Below are the code and all the weights of a small trained network. Each question names an input and a class and asks about switching units off, where a switched-off unit gives its printed mean instead of its output.

import numpy as np


def w(rows, s, z=0):
    codes = np.array(rows[::2]) - 128.0
    scale = np.full(codes.shape[1], s)
    scale[-1] = z or s
    return codes * scale


def norm(h):
    return h / np.sqrt((h * h).mean(-1, keepdims=True) + 1e-5)


def f(y):
    return np.maximum(y, 0)


def log_softmax(a):
    a = a - a.max(-1, keepdims=True)
    return a - np.log(np.exp(a).sum(-1, keepdims=True))


def net(x, mask):
    res = np.array(x, float).reshape(1, 2) / 4 @ E
    u = 0
    for l in range(4):
        y = f(norm(res) @ A[l][:, :-1].T + A[l][:, -1])
        res = res + np.where(mask[u : u + 11], y, B[l][:, -1]) @ B[l][:, :-1]
        u += 11
    return log_softmax(norm(res)[-1] @ U[:, :-1].T + U[:, -1])


A, B = {}, {}
E = w([
[169,73,161],'x0',
[150,2,137],'x1',
],0.0036)
A[0] = w([
[120,161,77,98],'L0N0',
[87,106,167,1],'L0N1',
[141,78,117,40],'L0N2',
[183,206,252,102],'L0N3',
[222,92,131,78],'L0N4',
[173,3,65,33],'L0N5',
[221,125,187,73],'L0N6',
[80,172,185,42],'L0N7',
[42,107,77,100],'L0N8',
[125,60,133,23],'L0N9',
[173,95,9,63],'L0N10',
],0.0083,0.0034)
B[0] = w([
[108,112,84,176],'L0N0',
[197,193,165,128],'L0N1',
[178,133,225,161],'L0N2',
[191,76,97,218],'L0N3',
[157,109,2,194],'L0N4',
[100,147,228,253],'L0N5',
[165,32,144,187],'L0N6',
[63,165,117,156],'L0N7',
[131,42,68,186],'L0N8',
[164,165,234,175],'L0N9',
[134,34,109,158],'L0N10',
],0.0058,0.0046)
A[1] = w([
[158,153,64,94],'L1N0',
[109,159,101,79],'L1N1',
[143,112,162,92],'L1N2',
[121,136,49,115],'L1N3',
[133,126,200,67],'L1N4',
[3,105,130,70],'L1N5',
[135,183,140,72],'L1N6',
[107,89,151,81],'L1N7',
[127,151,84,3],'L1N8',
[92,151,120,89],'L1N9',
[110,96,58,178],'L1N10',
],0.011,0.003)
B[1] = w([
[81,126,145,214],'L1N0',
[172,133,132,175],'L1N1',
[51,159,146,192],'L1N2',
[171,108,154,242],'L1N3',
[214,141,83,213],'L1N4',
[199,124,68,186],'L1N5',
[126,175,158,154],'L1N6',
[122,116,41,185],'L1N7',
[146,170,119,160],'L1N8',
[254,159,155,160],'L1N9',
[134,228,132,255],'L1N10',
],0.0064,0.004)
A[2] = w([
[116,73,81,154],'L2N0',
[146,126,131,126],'L2N1',
[164,113,79,182],'L2N2',
[121,128,255,161],'L2N3',
[151,170,128,112],'L2N4',
[96,39,173,155],'L2N5',
[143,150,83,64],'L2N6',
[96,184,118,114],'L2N7',
[108,185,126,118],'L2N8',
[105,130,105,2],'L2N9',
[174,44,204,161],'L2N10',
],0.0096,0.0076)
B[2] = w([
[97,227,79,167],'L2N0',
[23,175,66,146],'L2N1',
[88,146,160,217],'L2N2',
[212,217,194,196],'L2N3',
[107,50,97,160],'L2N4',
[191,201,255,195],'L2N5',
[141,129,229,135],'L2N6',
[195,63,170,150],'L2N7',
[151,78,186,155],'L2N8',
[106,125,118,128],'L2N9',
[137,224,129,255],'L2N10',
],0.0053,0.0079)
A[3] = w([
[254,130,123,78],'L3N0',
[132,54,163,145],'L3N1',
[222,188,124,68],'L3N2',
[163,154,131,109],'L3N3',
[138,186,53,159],'L3N4',
[186,140,83,159],'L3N5',
[95,130,126,3],'L3N6',
[120,164,195,91],'L3N7',
[200,33,173,148],'L3N8',
[182,148,211,112],'L3N9',
[126,26,135,81],'L3N10',
],0.0097,0.0065)
B[3] = w([
[2,190,85,226],'L3N0',
[139,170,159,131],'L3N1',
[2,67,154,255],'L3N2',
[142,69,114,184],'L3N3',
[177,109,161,209],'L3N4',
[175,42,115,209],'L3N5',
[246,153,181,128],'L3N6',
[158,143,142,179],'L3N7',
[113,195,140,148],'L3N8',
[213,126,76,243],'L3N9',
[213,152,197,129],'L3N10',
],0.0069,0.0082)
U = w([
[211,252,211,252],'0',
[160,38,148,174],'1',
[121,134,127,2],'2',
[14,53,27,252],'3',
[182,72,48,102],'4',
[15,219,38,192],'5',
[124,137,118,2],'6',
[154,118,117,2],'7',
],0.012,0.0076)

Each question gives the input, the list of numbers given to net, and the class t.
The units are the neurons (one row each of A and B). Each row of codes is followed by its name. A weight is (code - 128) times the scale printed after its matrix; where a second scale follows, it is the last column's (A, B and U).
mask holds one flag per neuron, layer by layer. A switched-off neuron (its flag False) gives its mean, the last column of its row in B, instead of its output. The means were averaged over made-up inputs and are rounded, as every weight is.
A unit's drop is (log p(t) with every unit on - log p(t) with that unit switched off) / (log p(t) with every unit on - log p(t) with every unit switched off).
most important unit: the unit with the biggest drop
k most important neurons: the k neurons with the biggest drops, biggest first
k most important neurons of layer l: the k neurons of layer l with the biggest drops, biggest first
input [-2,1], class 4: 2 most important neurons : (L3N2, L3N0)
input [8,-5], class 3: most important neuron : (L0N3)
input [2,-7], class 5: 4 most important neurons of layer 2 : (L2N10, L2N5, L2N4, L2N2)
input [-8,5], class 4: 3 most important neurons : (L1N5, L3N2, L3N0)
input [5,-7], class 5: 4 most important neurons : (L2N10, L0N3, L2N5, L0N6)
input [6,-6], class 1: 2 most important neurons : (L0N3, L0N5)
input [-1,-6], class 5: 3 most important neurons : (L3N0, L2N7, L2N5)
input [0,-1], class 5: 2 most important neurons of layer 1 : (L1N10, L1N2)
input [3,-5], class 5: 3 most important neurons : (L2N10, L2N5, L0N3)
input [0,-2], class 5: 4 most important neurons : (L2N10, L2N5, L3N4, L3N0)
input [-8,-6], class 3: 4 most important neurons : (L2N5, L2N10, L2N3, L3N2)
input [-5,-4], class 3: 2 most important neurons : (L2N10, L2N5)
input [0,-6], class 5: 3 most important neurons of layer 0 : (L0N5, L0N4, L0N9)
input [-2,-6], class 5: most important neuron of layer 2 : (L2N7)
input [6,-7], class 1: 3 most important neurons of layer 1 : (L1N2, L1N10, L1N4)
input [3,-6], class 5: 4 most important neurons of layer 1 : (L1N0, L1N2, L1N4, L1N5)
input [-1,-3], class 5: 2 most important neurons of layer 0 : (L0N9, L0N2)
input [4,-4], class 1: 2 most important neurons of layer 3 : (L3N0, L3N4)
input [-4,-7], class 3: 2 most important neurons of layer 2 : (L2N5, L2N10)
input [8,-8], class 1: most important unit : L0N3
